Below are the code and all the weights of a small trained network. Each question names an input and a class and asks about switching units off, where a switched-off unit gives its printed mean instead of its output.

import numpy as np


def w(rows, s, z=0):
    codes = np.array(rows[::2]) - 128.0
    scale = np.full(codes.shape[1], s)
    scale[-1] = z or s
    return codes * scale


def f(y):
    return np.maximum(y, 0)


def log_softmax(a):
    a = a - a.max(-1, keepdims=True)
    return a - np.log(np.exp(a).sum(-1, keepdims=True))


def net(x, mask):
    res = np.array(x, float).reshape(1, 7) / 4 @ E
    y = f(res @ A[0][:, :-1].T + A[0][:, -1])
    res = res + np.where(mask, y, B[0][:, -1]) @ B[0][:, :-1]
    return log_softmax(res[-1] @ U[:, :-1].T + U[:, -1])


A, B = {}, {}
E = w([
[186,65,137],'x0',
[98,163,124],'x1',
[85,174,121],'x2',
[171,176,184],'x3',
[1,111,153],'x4',
[143,111,131],'x5',
[115,192,33],'x6',
],0.0084)
A[0] = w([
[203,187,156,155],'N1',
[77,127,119,183],'N2',
[119,178,49,176],'N3',
[151,170,204,254],'N4',
[137,170,113,161],'N5',
[126,95,164,203],'N6',
[145,100,148,183],'N7',
[191,182,7,149],'N8',
[152,154,109,105],'N9',
[116,113,181,158],'N10',
[127,96,174,164],'N11',
[147,114,161,167],'N12',
[137,123,129,138],'N13',
[105,132,112,104],'N14',
],0.018,0.0066)
B[0] = w([
[227,230,78,208],'N1',
[103,72,67,202],'N2',
[193,84,120,219],'N3',
[75,225,3,224],'N4',
[174,130,40,169],'N5',
[59,172,81,196],'N6',
[47,129,57,181],'N7',
[249,19,191,246],'N8',
[194,92,218,152],'N9',
[17,150,137,184],'N10',
[95,222,89,189],'N11',
[69,197,97,175],'N12',
[170,140,28,141],'N13',
[100,55,158,151],'N14',
],0.0064,0.012)
U = w([
[113,140,28,255],'0',
[22,146,159,222],'1',
[138,39,174,70],'2',
[91,56,55,98],'3',
[134,244,106,51],'4',
[17,206,165,25],'5',
[176,210,148,113],'6',
],0.011,0.0057)

Each question gives the input, the list of numbers given to net, and the class t.
The units are the neurons (one row each of A and B). Each row of codes is followed by its name. A weight is (code - 128) times the scale printed after its matrix; where a second scale follows, it is the last column's (A, B and U).
mask holds one flag per neuron, in row order. A switched-off neuron (its flag False) gives its mean, the last column of its row in B, instead of its output. The means were averaged over made-up inputs and are rounded, as every weight is.
A unit's drop is (log p(t) with every unit on - log p(t) with that unit switched off) / (log p(t) with every unit on - log p(t) with every unit switched off).
The circuit of an input: a set's keep is (log p(t) with only the set's units on - log p(t) with every unit switched off) / (log p(t) with every unit on - log p(t) with every unit switched off). Starting from the 12 units with the biggest drops (on a tie, the unit counted first), units are removed one at a time, each time the one whose removal leaves the highest keep (on an exact tie, the one counted first), for as long as the keep stays at least 0.8.
circuit, biggest first: the units of the circuit, biggest drop first
unit that matters most: the unit with the biggest drop
k most important neurons: the k neurons with the biggest drops, biggest first
drop of u: that unit's drop, to one decimal
input [-8,0,2,2,-8,4,2], class 6: unit that matters most	N8
input [-7,2,-4,4,2,-1,-3], class 5: circuit, biggest first	N8, N3, N10
input [-3,-8,-1,-8,5,-1,-2], class 1: circuit, biggest first	N8, N3, N1
input [5,1,8,-7,6,0,-2], class 1: circuit, biggest first	N8, N1, N4
input [6,-2,4,7,-4,-7,0], class 4: circuit, biggest first	N4, N1
input [-8,-1,4,8,-1,0,6], class 6: circuit, biggest first	N8, N9
input [3,-3,4,-2,1,-8,7], class 3: 2 most important neurons	N5, N2
input [-7,-8,-8,3,-8,-7,6], class 6: circuit, biggest first	N1, N8
input [6,-7,8,5,-5,2,2], class 6: circuit, biggest first	N8, N1
input [5,-5,5,2,0,1,0], class 4: 3 most important neurons	N2, N8, N3
input [5,-5,-4,-5,-2,3,4], class 2: circuit, biggest first	N8, N4
input [-3,-8,7,-5,3,0,-5], class 1: 2 most important neurons	N1, N4
input [7,-1,-8,3,0,3,6], class 6: 2 most important neurons	N2, N1
input [2,-1,-3,4,-4,-6,-6], class 4: unit that matters most	N1
input [-5,-3,-4,4,0,3,5], class 6: drop of N7	0.1
input [-3,1,-2,-1,-8,-5,8], class 2: drop of N8	0.6
input [1,-3,-1,3,4,-1,-2], class 5: drop of N8	0.2
